[[152 129 143 121 110 129 129]
 [123 125 122 153 127 135 147]] Answer: 152, 147

[125 121 127 103 125 136 127] Answer: 125, 127

[114 136 103 128 123] Answer: 114, 123

[104 131 123 103] Answer: 104, 103

[[140 115 143 131 146  99]
 [110 153 127 134 127 138]] Answer: 140, 138

[124 147 129 131 104 108 149] Answer: 124, 149

[145 114 136 125 121 152 127] Answer: 145, 127

[106 104 115 150 109 152] Answer: 106, 152

[117 135 129 110 107] Answer: 117, 107

[[135 127 115 107 125 122]
 [148 142 129 113 138 128]
 [141 153 132 138 152 131]] Answer: 135, 131
---
array([113, 112, 102, 135, 134, 122, 127]) result: 127
array([101, 157, 110, 117, 104]) result: 104
array([100, 147, 103, 153, 129]) result: 129
array([135, 131, 150, 134, 130, 135]) result: 135
array([105, 142, 127, 135, 104]) result: 104
array([116, 100, 148, 113]) result: 113
array([140, 128, 118, 138, 100]) result: 100
array([120, 120, 126, 151]) result: 151
array([103, 147, 116, 143, 138, 116, 133]) result: 133
array([140, 128, 120, 106, 148, 110]) result: 110
---
[[141 114 106 148 118 133 119]
 [137 118 110 129 125 133 126]
 [115 149 154 129 139 117 126]] result: 139

[[133 129 124 116 127]
 [107 121 133 112 107]
 [110 124 134 108 108]] result: 134

[[153 145 137 151]
 [119 104 135 132]
 [115 157 110 150]] result: 157

[[133 123 126 128 125 127 126]
 [148 100 130 128 131 139 148]
 [124 136 126 128 125 127 124]] result: 125

[[129 132 153 122 112 118 129]
 [114 132 141 124 129 123 124]
 [119 144 137 115 113 120 136]] result: 113

[[118 138 133 133 129 148]
 [127 155 139 124 141 141]
 [119 127 124 130 124 129]] result: 130

[[132 134 134 121]
 [144 146 146 103]
 [127 127 127 134]] result: 127
---
[[124 129 130 121]
 [147 153 129 117]
 [120 129 131 122]]
131

[[123 123 129 144 135 141]
 [125 131 126 121 123 120]
 [117 150 133 134 130 143]]
130

[[128 125 142 129 136 119]
 [106 138 119 131 116 130]
 [130 112 143 130 126 137]]
126

[[126 150 131 119 130 143 138]
 [125 131 141 125 119 129 118]
 [145 101 125 125 155 112 134]]
112

[[140 138 115 135 126 124]
 [126 118 126 138 126 150]
 [111 109 115 139 131 127]]
131

[[121 124 143 136 136 143]
 [122 125 128 133 119 136]
 [120 118 149 140 111 124]]
111

[[115 115 141 133 145]
 [110 110 132 126 129]
 [105 148 130 130 116]]
130

[[124 135 126 129]
 [112 123 118 125]
 [112 124 157 133]]
157

[[126 139 118 128 111 117 134]
 [122 124 155 109 142 123 120]
 [138 135 120 125 106 120 125]]
120
---
[[128 127 129 129 123 113 118]
 [139 141 126 126 153 136 119]
 [124 122 136 130 131 105 116]] -> 141

[[112 127 137 129 103 137 127]
 [127 141 131 123 121 111 137]] -> 141

[[128 109 154 141 118 129 132]
 [125 120 131 130 154 123 139]] -> 120

[[133 126 109 155 127 143]
 [115 119 138 140 142 133]] -> 119

[[121 120 150 109]
 [126 127 138 119]] -> 127

[[142 116 127 150]
 [124 131 118 111]] -> 131

[[124 132 155 126 158]
 [126 126 126 127 126]] -> 126

[[108 113 135 147]
 [120 117 152 144]] -> 117

[[129 130 131 124 133 130]
 [118 135 115 146  98 132]] -> 135

[[138 112 117 122 126]
 [153 134 126 140 124]
 [113 139 141 123 136]] -> 134
---
119  107  127  109  121 --> 119, 121

132  141  128  125  122
133  122  104  114  149
121  129  115  115  135
--> 132, 135

144  129  155  109 --> 144, 109

114  126  112  123  116  146
121   99  148  117  132  156
--> 114, 156

128  139  149  150 --> 128, 150

155  141  114  117  143 --> 155, 143

126  136  121  123  128
148  145  130   99  128
--> 126, 128

155  150  142  123  120  128 --> 155, 128
---
128  136  135   99  147 yields 136

120  102  155  104  140  117
134  133  118  123  132  135
yields 140

129  124  100  118  127
122  121  127  112  132
yields 129

113  139  150  115  127  140  125
126  144  126  120  128  133  103
yields 144

148  143  135  141  150  110  126 yields 148

150  132  146  106  109  110 yields 146

132  108  126  102  115 yields 126

125  132  121  136
113  158  116  146
135  125  126  122
yields 146
---
130	136	151	141	143	136
143	140	110	115	148	142
143	146	120	121	149	151
⇒ 121

155	125	141	144	156	111 ⇒ 144

151	135	120	140	113	145	113 ⇒ 113

127	136	116	126	102	138 ⇒ 126

100	117	115	111 ⇒ 117

119	102	100	99	134	113	100 ⇒ 134

140	124	155	120	135 ⇒ 155

106	103	109	121	112	143
150	148	112	106	137	132
145	136	132	122	146	138
⇒ 122
